Here is a tiny trained network, its code and every weight. The questions are about switching its units off for an input and a class, where a switched-off unit gives its printed mean instead of its output.

import numpy as np


def w(rows, s, z=0):
    codes = np.array(rows[::2]) - 128.0
    scale = np.full(codes.shape[1], s)
    scale[-1] = z or s
    return codes * scale


def f(y):
    return y / 2 * (1 + np.tanh(0.7978845608 * (y + 0.044715 * y**3)))


def log_softmax(a):
    a = a - a.max(-1, keepdims=True)
    return a - np.log(np.exp(a).sum(-1, keepdims=True))


def net(x, mask):
    res = np.array(x, float).reshape(1, 6) / 4 @ E
    y = f(res @ A[0][:, :-1].T + A[0][:, -1])
    res = res + np.where(mask, y, B[0][:, -1]) @ B[0][:, :-1]
    return log_softmax(res[-1] @ U[:, :-1].T + U[:, -1])


A, B = {}, {}
E = w([
[111,119,131,134,119,126,131],'x0',
[64,174,115,102,177,198,171],'x1',
[170,150,213,135,91,125,211],'x2',
[100,127,138,142,121,110,129],'x3',
[112,136,140,137,125,115,121],'x4',
[159,153,90,252,133,188,118],'x5',
],0.018)
A[0] = w([
[155,100,187,140,65,126,129,165],'n0',
[192,98,137,132,82,104,55,254],'n1',
[84,84,78,46,146,71,113,165],'n2',
[129,100,174,121,104,84,153,148],'n3',
[135,106,49,173,185,72,29,151],'n4',
[162,123,222,65,151,114,177,144],'n5',
[79,97,72,12,151,89,33,210],'n6',
[107,153,158,94,129,88,149,119],'n7',
[179,155,150,181,112,133,212,72],'n8',
[40,210,157,95,194,227,157,177],'n9',
[154,126,160,84,112,102,158,181],'n10',
[40,231,107,107,213,167,204,172],'n11',
[124,115,200,37,114,104,204,121],'n12',
[158,176,134,198,85,147,165,78],'n13',
[127,109,187,113,78,71,121,176],'n14',
[195,123,134,106,104,113,115,157],'n15',
[148,87,79,193,97,117,101,171],'n16',
[134,112,102,79,86,75,103,134],'n17',
[154,171,130,113,114,68,126,131],'n18',
[113,171,131,137,157,148,227,108],'n19',
[103,161,10,190,140,153,41,161],'n20',
[106,181,29,146,124,130,127,102],'n21',
[151,98,113,157,93,63,105,231],'n22',
[139,70,140,72,140,52,167,172],'n23',
],0.012,0.0091)
B[0] = w([
[152,134,146,144,165,122,141,180],'n0',
[128,116,153,188,145,52,140,220],'n1',
[126,189,117,144,112,138,157,214],'n2',
[150,120,140,134,151,137,137,174],'n3',
[124,100,123,172,94,104,122,223],'n4',
[126,125,164,84,151,134,102,206],'n5',
[102,249,117,204,120,140,191,252],'n6',
[112,124,147,119,144,160,117,165],'n7',
[128,205,130,147,133,120,179,179],'n8',
[115,113,108,106,78,223,117,240],'n9',
[131,118,175,124,158,130,125,184],'n10',
[133,151,114,112,109,221,86,239],'n11',
[148,103,155,67,145,158,94,220],'n12',
[93,182,115,182,105,133,198,179],'n13',
[179,131,161,133,146,114,134,194],'n14',
[129,133,149,161,151,115,115,169],'n15',
[94,118,134,163,122,94,134,194],'n16',
[147,143,114,141,142,127,117,179],'n17',
[137,122,129,123,142,108,109,154],'n18',
[117,164,126,99,89,188,100,178],'n19',
[110,71,95,167,121,125,81,241],'n20',
[105,90,104,158,121,149,66,173],'n21',
[162,126,142,145,124,68,147,202],'n22',
[152,136,154,138,161,157,114,205],'n23',
],0.015,0.023)
U = w([
[120,189,164,174,140,94,197,228],'0',
[123,218,117,116,61,179,149,215],'1',
[128,13,123,162,84,76,123,40],'2',
[88,35,109,129,110,180,64,105],'3',
[178,69,215,102,183,117,111,105],'4',
[90,98,193,2,129,180,96,2],'5',
],0.013,0.0043)

Each question gives the input, the list of numbers given to net, and the class t.
The units are the neurons (one row each of A and B). Each row of codes is followed by its name. A weight is (code - 128) times the scale printed after its matrix; where a second scale follows, it is the last column's (A, B and U).
mask holds one flag per neuron, in row order. A switched-off neuron (its flag False) gives its mean, the last column of its row in B, instead of its output. The means were averaged over made-up inputs and are rounded, as every weight is.
A unit's drop is (log p(t) with every unit on - log p(t) with that unit switched off) / (log p(t) with every unit on - log p(t) with every unit switched off).
The circuit of an input: a set's keep is (log p(t) with only the set's units on - log p(t) with every unit switched off) / (log p(t) with every unit on - log p(t) with every unit switched off). Starting from the 12 units with the biggest drops (on a tie, the unit counted first), units are removed one at a time, each time the one whose removal leaves the highest keep (on an exact tie, the one counted first), for as long as the keep stays at least 0.8.
units of the circuit, in order: the units of the circuit, biggest drop first
top k neurons: the k neurons with the biggest drops, biggest first
drop when u is switched off: that unit's drop, to one decimal
input [-7,-7,-6,-6,4,1], class 2: units of the circuit, in order : n4
input [8,0,-4,3,-8,-2], class 0: top 2 neurons : n9; n11
input [-6,7,0,-1,0,6], class 3: top 4 neurons : n6; n20; n21; n2
input [2,-2,0,-7,-7,-5], class 0: top 2 neurons : n6; n2
input [-5,-3,0,-1,3,8], class 2: top 2 neurons : n6; n20
input [-2,6,-6,-3,-3,1], class 3: top 2 neurons : n20; n21
input [-4,-2,1,4,-3,1], class 0: top 2 neurons : n20; n12
input [-4,0,-5,3,-3,-2], class 0: top 2 neurons : n9; n11
input [-4,-7,-7,3,5,0], class 0: top 2 neurons : n6; n2
input [2,-5,0,6,-2,4], class 2: drop when n6 is switched off : 0.8
input [-4,-3,0,4,-3,5], class 2: drop when n6 is switched off : 0.6
input [-1,4,-6,0,-5,2], class 3: drop when n20 is switched off : 0.2
input [-6,0,8,-1,-5,-8], class 4: top 2 neurons : n14; n9
input [2,0,6,-1,5,0], class 4: units of the circuit, in order : n6
